Below is a small trained network, with its code and all its weights. Each question gives an input and a class and asks what happens when units are switched off, that is, made to give their printed mean instead of their output.

import numpy as np


def w(rows, s, z=0):
    codes = np.array(rows[::2]) - 128.0
    scale = np.full(codes.shape[1], s)
    scale[-1] = z or s
    return codes * scale


def f(y):
    return np.maximum(y, 0)


def log_softmax(a):
    a = a - a.max(-1, keepdims=True)
    return a - np.log(np.exp(a).sum(-1, keepdims=True))


def net(x, mask):
    res = np.array(x, float).reshape(1, 4) / 4 @ E
    y = f(res @ A[0][:, :-1].T + A[0][:, -1])
    res = res + np.where(mask, y, B[0][:, -1]) @ B[0][:, :-1]
    return log_softmax(res[-1] @ U[:, :-1].T + U[:, -1])


A, B = {}, {}
E = w([
[28,74,17,122,113,90],'x0',
[128,142,2,105,137,188],'x1',
[84,192,61,217,71,210],'x2',
[144,119,139,129,106,112],'x3',
],0.0097)
A[0] = w([
[128,126,148,23,255,82,43],'neuron 1',
[95,212,144,154,39,141,2],'neuron 2',
[93,149,143,219,99,175,73],'neuron 3',
[142,44,146,111,119,132,44],'neuron 4',
[197,186,157,97,121,175,204],'neuron 5',
[68,74,106,143,81,76,183],'neuron 6',
[181,208,202,199,91,143,234],'neuron 7',
],0.0098,0.0022)
B[0] = w([
[151,161,86,86,63,99,225],'neuron 1',
[157,145,122,77,54,68,189],'neuron 2',
[212,221,77,39,114,66,203],'neuron 3',
[180,140,79,108,114,100,162],'neuron 4',
[50,33,248,139,149,154,218],'neuron 5',
[73,2,150,151,174,191,210],'neuron 6',
[119,67,146,144,112,157,254],'neuron 7',
],0.0075,0.0098)
U = w([
[64,27,205,253,229,249,254],'0',
[168,194,155,135,125,43,2],'1',
],0.0062,0.0027)

Each question gives the input, the list of numbers given to net, and the class t.
The units are the neurons (one row each of A and B). Each row of codes is followed by its name. A weight is (code - 128) times the scale printed after its matrix; where a second scale follows, it is the last column's (A, B and U).
mask holds one flag per neuron, in row order. A switched-off neuron (its flag False) gives its mean, the last column of its row in B, instead of its output. The means were averaged over made-up inputs and are rounded, as every weight is.
A unit's drop is (log p(t) with every unit on - log p(t) with that unit switched off) / (log p(t) with every unit on - log p(t) with every unit switched off).
The circuit of an input: a set's keep is (log p(t) with only the set's units on - log p(t) with every unit switched off) / (log p(t) with every unit on - log p(t) with every unit switched off). Starting from all 7 units, units are removed one at a time, each time the one whose removal leaves the highest keep (on an exact tie, the one counted first), for as long as the keep stays at least 0.8.
units of the circuit, in order: the units of the circuit, biggest drop first
top k neurons: the k neurons with the biggest drops, biggest first
drop when u is switched off: that unit's drop, to one decimal
input [-5,0,7,-4], class 1: units of the circuit, in order -> neuron 3
input [-2,-2,6,6], class 1: top 2 neurons -> neuron 3; neuron 2
input [5,-4,6,-4], class 1: top 4 neurons -> neuron 3; neuron 5; neuron 2; neuron 7
input [-4,7,7,0], class 1: top 2 neurons -> neuron 3; neuron 2
input [2,-4,5,5], class 1: top 3 neurons -> neuron 3; neuron 5; neuron 2
input [2,1,-5,-8], class 1: top 2 neurons -> neuron 1; neuron 5
input [6,-1,8,6], class 1: top 4 neurons -> neuron 3; neuron 2; neuron 5; neuron 7
input [-7,6,-4,8], class 0: top 2 neurons -> neuron 5; neuron 3
input [4,6,8,6], class 1: drop when neuron 6 is switched off -> 0.0
input [5,6,8,2], class 1: drop when neuron 5 is switched off -> 0.1
